[[118 119 129 130 118 128 122 134 123 133 142 128]
 [102 118 122 125 133 144 120 130 118 145 128 135]
 [122 127 113 128 125 125 126 133 133 110 123 140]]
|
[[102 118 122 125 133 144 120 130 118 145 128 135]
 [118 119 129 130 118 128 122 134 123 133 142 128]
 [122 127 113 128 125 125 126 133 133 110 123 140]]

[[136 145 131 106 134 112 109]
 [128 138 117 139 133 141 132]
 [121 150 117 115 141 153 104]
 [133 121 136 122 133 130 110]
 [144 134 141 145 142 133 136]
 [124 128 136 139 103 128 136]
 [132 124 133 126 139 125 115]
 [131 134 131 129 108 133 104]
 [108 142 124 111 113 141 129]]
|
[[108 142 124 111 113 141 129]
 [121 150 117 115 141 153 104]
 [124 128 136 139 103 128 136]
 [128 138 117 139 133 141 132]
 [131 134 131 129 108 133 104]
 [132 124 133 126 139 125 115]
 [133 121 136 122 133 130 110]
 [136 145 131 106 134 112 109]
 [144 134 141 145 142 133 136]]

[[131 124 130 127 129 124 137 132 134 132 107 134]
 [140 147 122 139 121 121 155 106 131 108 133 147]
 [126 108 126 140 128 130 134 126 136 119 138 142]]
|
[[126 108 126 140 128 130 134 126 136 119 138 142]
 [131 124 130 127 129 124 137 132 134 132 107 134]
 [140 147 122 139 121 121 155 106 131 108 133 147]]

[[132  99]
 [157 122]
 [156 118]
 [128  98]
 [137 100]
 [145 104]
 [158 127]
 [149 107]
 [151 110]
 [141 102]
 [154 114]]
|
[[128  98]
 [132  99]
 [137 100]
 [141 102]
 [145 104]
 [149 107]
 [151 110]
 [154 114]
 [156 118]
 [157 122]
 [158 127]]

[[130 128 116 121 123 132 126 122 128 117 141 122]
 [129 129 116 121 121 131 129 125 130 119 140 120]
 [131 129 118 123 123 130 130 122 130 118 142 122]
 [116 124 118 148 145 130 106 120 144 136 131 121]]
|
[[116 124 118 148 145 130 106 120 144 136 131 121]
 [129 129 116 121 121 131 129 125 130 119 140 120]
 [130 128 116 121 123 132 126 122 128 117 141 122]
 [131 129 118 123 123 130 130 122 130 118 142 122]]

[[119 106 146 104]
 [109 111 109 127]]
|
[[109 111 109 127]
 [119 106 146 104]]

[[117 121 115 128 141]
 [126 133 146 130 115]
 [115 126 139 126 152]]
|
[[115 126 139 126 152]
 [117 121 115 128 141]
 [126 133 146 130 115]]

[[107 141 103 136]
 [145 140 125 127]
 [115 131 134 143]]
|
[[107 141 103 136]
 [115 131 134 143]
 [145 140 125 127]]

[[134 123 133 113 127 122 109 138 122 118 131 124 137 123]
 [125 129 126 115 123 105 112 137 118 127 128 120 127 131]
 [126 135 119 138 123 131 129 125 141 134 123 129 117 131]
 [131 132 121 131 132 121 129 103 140 136 123 138 123 125]
 [133 125 125 130 130 127 136 118 112 133 135 134 141 133]
 [115 134 132 134 129 130 138 132 145 130 119 123 107 126]]
|
[[115 134 132 134 129 130 138 132 145 130 119 123 107 126]
 [125 129 126 115 123 105 112 137 118 127 128 120 127 131]
 [126 135 119 138 123 131 129 125 141 134 123 129 117 131]
 [131 132 121 131 132 121 129 103 140 136 123 138 123 125]
 [133 125 125 130 130 127 136 118 112 133 135 134 141 133]
 [134 123 133 113 127 122 109 138 122 118 131 124 137 123]]
---
[[128 130 119 124 134 132]
 [128 100 117 131 129 121]]
|
[[121 129 131 117 100 128]
 [132 134 124 119 130 128]]

[[125 131 132 126 135 126 129 129 133 129 127 129]
 [129 131 143 127 136 133 121 126 132 129 129 126]
 [129 126 128 129 124 127 128 128 132 127 126 126]
 [121 136 134 124 149 120 134 129 137 131 127 133]
 [123 126 133 127 124 141 120 133 126 129 129 129]
 [126 128 121 129 128 117 136 129 136 128 123 127]
 [120 127 125 127 126 133 130 135 131 128 127 130]]
|
[[130 127 128 131 135 130 133 126 127 125 127 120]
 [127 123 128 136 129 136 117 128 129 121 128 126]
 [129 129 129 126 133 120 141 124 127 133 126 123]
 [133 127 131 137 129 134 120 149 124 134 136 121]
 [126 126 127 132 128 128 127 124 129 128 126 129]
 [126 129 129 132 126 121 133 136 127 143 131 129]
 [129 127 129 133 129 129 126 135 126 132 131 125]]

[[131 139 109 118 133 146 106 127 151 128 118]
 [149 108 124 145 125 123 132 136 112 120 129]
 [151 116 116 149 126 124 127 140 111 117 126]]
|
[[126 117 111 140 127 124 126 149 116 116 151]
 [129 120 112 136 132 123 125 145 124 108 149]
 [118 128 151 127 106 146 133 118 109 139 131]]

[[131 111 133 125 131 126 117 127 121 122 128 123]
 [122 142 115 128 133 128 137 127 139 139 130 134]
 [122 150 130 134 123 122 131 135 131 125 123 131]
 [131 110 133 124 132 127 117 126 122 123 128 123]
 [123 144 136 133 121 121 126 135 126 118 122 129]
 [125 137 139 133 121 122 122 135 124 114 122 127]]
|
[[127 122 114 124 135 122 122 121 133 139 137 125]
 [129 122 118 126 135 126 121 121 133 136 144 123]
 [123 128 123 122 126 117 127 132 124 133 110 131]
 [131 123 125 131 135 131 122 123 134 130 150 122]
 [134 130 139 139 127 137 128 133 128 115 142 122]
 [123 128 122 121 127 117 126 131 125 133 111 131]]

[[128 124 145 131 131 118 116 129 130 133 128 120 140]
 [128 121 148 134 128 113 118 131 133 137 126 117 140]
 [122 121 142 140 138 109 129 136 132 128 119 119 137]
 [156 135 142 134 118 132 115 128 113 133 128 143 137]
 [111 121 128 140 145 107 128 147 134 147 113 118 133]
 [116 130 107 115 140 130 131 151 133 122 125 119 134]
 [124 128 124 113 135 129 116 141 128 119 131 128 139]]
|
[[139 128 131 119 128 141 116 129 135 113 124 128 124]
 [134 119 125 122 133 151 131 130 140 115 107 130 116]
 [133 118 113 147 134 147 128 107 145 140 128 121 111]
 [137 143 128 133 113 128 115 132 118 134 142 135 156]
 [137 119 119 128 132 136 129 109 138 140 142 121 122]
 [140 117 126 137 133 131 118 113 128 134 148 121 128]
 [140 120 128 133 130 129 116 118 131 131 145 124 128]]

[[ 99 129 148]
 [133 120 120]
 [123 134 132]
 [118 122 124]
 [107 117 131]
 [122 129 132]
 [129 137 127]
 [125 133 122]]
|
[[122 133 125]
 [127 137 129]
 [132 129 122]
 [131 117 107]
 [124 122 118]
 [132 134 123]
 [120 120 133]
 [148 129  99]]

[[125 112 109 100]
 [125 129 122 123]
 [145 131 129 111]]
|
[[111 129 131 145]
 [123 122 129 125]
 [100 109 112 125]]

[[147 144 128 148]
 [155 148 147 128]
 [155 145 144 144]
 [128 146 128 143]]
|
[[143 128 146 128]
 [144 144 145 155]
 [128 147 148 155]
 [148 128 144 147]]
---
[[117 132 129 151 129]
 [132 126 129 113 133]
 [135 121 125  99 133]]
|
[[132 126 129]
 [135 121 125]]

[[127 130 149 118 147]
 [117 133 116 121 137]
 [129 131 135 122 136]]
|
[[117 133 116]
 [129 131 135]]

[[118 124 128 110]
 [124 130 130 154]
 [144 129 128 134]]
|
[[124 130 130]
 [144 129 128]]

[[103 127 112]
 [147 100 109]
 [110 147 136]
 [113 150 136]
 [147 129 137]]
|
[[147 100 109]
 [110 147 136]]

[[100 140 114 136]
 [139 115 129 130]
 [123 119 113 151]
 [117 119 111 151]
 [126 145 111 118]]
|
[[139 115 129]
 [123 119 113]]

[[130 132 124 127 139]
 [129 125 121 128 129]
 [130 123 123 133 133]
 [118 126 127 132 136]
 [121 129 103 119 121]]
|
[[129 125 121]
 [130 123 123]]

[[129 105 143]
 [142 136  98]
 [114 120 158]
 [142 136  98]]
|
[[142 136  98]
 [114 120 158]]

[[132 150 120 128]
 [ 98 134 149 116]
 [129 138 135 129]]
|
[[ 98 134 149]
 [129 138 135]]
